Below is a small trained network, with its code and all its weights. Each question gives an input and a class and asks what happens when units are switched off, that is, made to give their printed mean instead of their output.

import numpy as np


def w(rows, s, z=0):
    codes = np.array(rows[::2]) - 128.0
    scale = np.full(codes.shape[1], s)
    scale[-1] = z or s
    return codes * scale


def f(y):
    return y / 2 * (1 + np.tanh(0.7978845608 * (y + 0.044715 * y**3)))


def log_softmax(a):
    a = a - a.max(-1, keepdims=True)
    return a - np.log(np.exp(a).sum(-1, keepdims=True))


def net(x, mask):
    res = np.array(x, float).reshape(1, 5) / 4 @ E
    y = f(res @ A[0][:, :-1].T + A[0][:, -1])
    res = res + np.where(mask, y, B[0][:, -1]) @ B[0][:, :-1]
    return log_softmax(res[-1] @ U[:, :-1].T + U[:, -1])


A, B = {}, {}
E = w([
[159,227,131,153,57,121,207],'x0',
[225,43,109,139,101,198,218],'x1',
[252,171,115,180,189,175,62],'x2',
[179,117,200,35,51,202,33],'x3',
[85,135,234,165,168,190,160],'x4',
],0.011)
A[0] = w([
[134,151,199,23,58,199,43,102],'neuron 1',
[121,251,151,141,83,82,128,99],'neuron 2',
[130,97,114,236,162,81,159,93],'neuron 3',
[169,209,136,176,21,137,208,81],'neuron 4',
[86,73,148,88,109,88,171,92],'neuron 5',
[166,140,45,38,110,83,132,108],'neuron 6',
[88,23,118,154,193,133,63,92],'neuron 7',
[87,121,222,183,161,204,152,77],'neuron 8',
[148,76,113,100,150,154,176,51],'neuron 9',
[218,239,113,134,151,160,134,24],'neuron 10',
[204,157,44,159,150,124,64,66],'neuron 11',
[82,133,89,161,157,124,106,110],'neuron 12',
[195,43,110,111,114,163,214,125],'neuron 13',
[99,141,34,135,176,144,167,112],'neuron 14',
[29,254,124,76,203,84,17,112],'neuron 15',
[20,58,131,55,95,74,180,67],'neuron 16',
[120,153,206,139,156,138,154,115],'neuron 17',
[125,76,63,98,161,224,178,64],'neuron 18',
[152,73,48,111,76,60,110,92],'neuron 19',
[89,122,108,137,197,99,168,78],'neuron 20',
[98,137,75,155,201,120,196,88],'neuron 21',
[160,155,31,96,76,19,50,113],'neuron 22',
[108,135,103,123,168,138,167,71],'neuron 23',
[111,143,105,136,141,144,163,2],'neuron 24',
[181,143,136,197,239,169,64,82],'neuron 25',
[96,1,107,96,231,135,65,84],'neuron 26',
[194,171,140,110,226,142,112,51],'neuron 27',
[188,89,109,179,123,190,157,100],'neuron 28',
[83,160,234,151,191,146,139,98],'neuron 29',
[96,153,117,212,211,71,144,111],'neuron 30',
[152,210,145,127,209,93,61,114],'neuron 31',
[114,207,100,93,125,181,167,77],'neuron 32',
[84,108,174,78,71,73,160,90],'neuron 33',
],0.011,0.0033)
B[0] = w([
[255,109,83,53,94,117,71,251],'neuron 1',
[77,185,72,109,159,177,107,190],'neuron 2',
[186,130,98,59,74,78,88,186],'neuron 3',
[27,198,57,142,90,215,74,206],'neuron 4',
[127,192,195,116,126,109,167,172],'neuron 5',
[92,69,162,169,136,72,85,181],'neuron 6',
[62,201,88,170,79,216,115,195],'neuron 7',
[107,17,191,206,133,80,40,199],'neuron 8',
[111,123,93,123,157,129,160,158],'neuron 9',
[122,142,156,144,93,141,162,190],'neuron 10',
[126,152,211,143,118,117,146,196],'neuron 11',
[137,125,118,103,131,149,132,160],'neuron 12',
[133,73,50,93,239,120,189,209],'neuron 13',
[167,109,137,102,112,118,73,171],'neuron 14',
[161,86,17,115,226,172,225,253],'neuron 15',
[163,173,207,134,121,116,195,212],'neuron 16',
[94,66,127,181,139,97,83,167],'neuron 17',
[130,121,99,103,175,152,135,172],'neuron 18',
[100,96,164,206,122,68,91,181],'neuron 19',
[170,115,131,71,95,104,101,169],'neuron 20',
[164,117,116,94,105,121,81,186],'neuron 21',
[90,49,171,200,156,96,85,214],'neuron 22',
[146,154,139,104,134,125,93,144],'neuron 23',
[128,136,125,107,114,130,119,135],'neuron 24',
[121,202,203,131,104,68,176,214],'neuron 25',
[32,216,65,136,62,202,91,215],'neuron 26',
[126,164,191,107,119,107,157,179],'neuron 27',
[110,131,126,115,187,140,195,188],'neuron 28',
[90,42,159,201,153,101,97,193],'neuron 29',
[200,108,98,75,101,113,95,206],'neuron 30',
[115,147,153,104,148,97,194,196],'neuron 31',
[102,165,97,158,102,145,102,151],'neuron 32',
[151,179,212,106,132,123,188,185],'neuron 33',
],0.0097,0.019)
U = w([
[114,111,52,103,252,138,205,227],'0',
[227,117,95,65,58,118,62,85],'1',
[12,199,69,142,70,189,103,165],'2',
[72,46,172,204,153,84,80,174],'3',
[122,194,215,113,116,103,217,3],'4',
],0.013,0.0015)

Each question gives the input, the list of numbers given to net, and the class t.
The units are the neurons (one row each of A and B). Each row of codes is followed by its name. A weight is (code - 128) times the scale printed after its matrix; where a second scale follows, it is the last column's (A, B and U).
mask holds one flag per neuron, in row order. A switched-off neuron (its flag False) gives its mean, the last column of its row in B, instead of its output. The means were averaged over made-up inputs and are rounded, as every weight is.
A unit's drop is (log p(t) with every unit on - log p(t) with that unit switched off) / (log p(t) with every unit on - log p(t) with every unit switched off).
The circuit of an input: a set's keep is (log p(t) with only the set's units on - log p(t) with every unit switched off) / (log p(t) with every unit on - log p(t) with every unit switched off). Starting from the 12 units with the biggest drops (on a tie, the unit counted first), units are removed one at a time, each time the one whose removal leaves the highest keep (on an exact tie, the one counted first), for as long as the keep stays at least 0.8.
circuit, biggest first: the units of the circuit, biggest drop first
most important unit: the unit with the biggest drop
k most important neurons: the k neurons with the biggest drops, biggest first
drop of u: that unit's drop, to one decimal
input [5,7,-2,4,-2], class 0: circuit, biggest first -> [neuron 13]
input [1,-1,6,-6,-6], class 1: 4 most important neurons -> [neuron 3; neuron 30; neuron 8; neuron 29]
input [-8,-8,4,1,7], class 0: 3 most important neurons -> [neuron 15; neuron 4; neuron 31]
input [-5,-6,6,2,0], class 0: 3 most important neurons -> [neuron 15; neuron 16; neuron 33]
input [3,1,-1,-1,4], class 3: 2 most important neurons -> [neuron 26; neuron 7]
input [-6,-6,8,7,4], class 4: 3 most important neurons -> [neuron 25; neuron 31; neuron 27]
input [5,8,-2,5,8], class 0: 2 most important neurons -> [neuron 13; neuron 28]
input [0,-1,-6,-3,8], class 3: 2 most important neurons -> [neuron 8; neuron 29]
input [0,-5,-5,0,-2], class 0: 3 most important neurons -> [neuron 15; neuron 25; neuron 11]
input [6,-2,4,-5,-4], class 2: 2 most important neurons -> [neuron 1; neuron 4]
input [8,7,-3,6,8], class 2: 3 most important neurons -> [neuron 4; neuron 15; neuron 22]
input [2,-6,-7,-6,1], class 4: 4 most important neurons -> [neuron 16; neuron 1; neuron 33; neuron 13]
input [1,-1,-1,-7,7], class 1: circuit, biggest first -> [neuron 30; neuron 3]
input [8,-6,6,2,-8], class 2: most important unit -> neuron 2
input [4,-7,0,-3,-5], class 0: drop of neuron 32 -> 0.0
input [5,4,0,-4,-5], class 2: drop of neuron 29 -> 0.3
input [8,-4,-1,-3,6], class 2: drop of neuron 4 -> 0.5
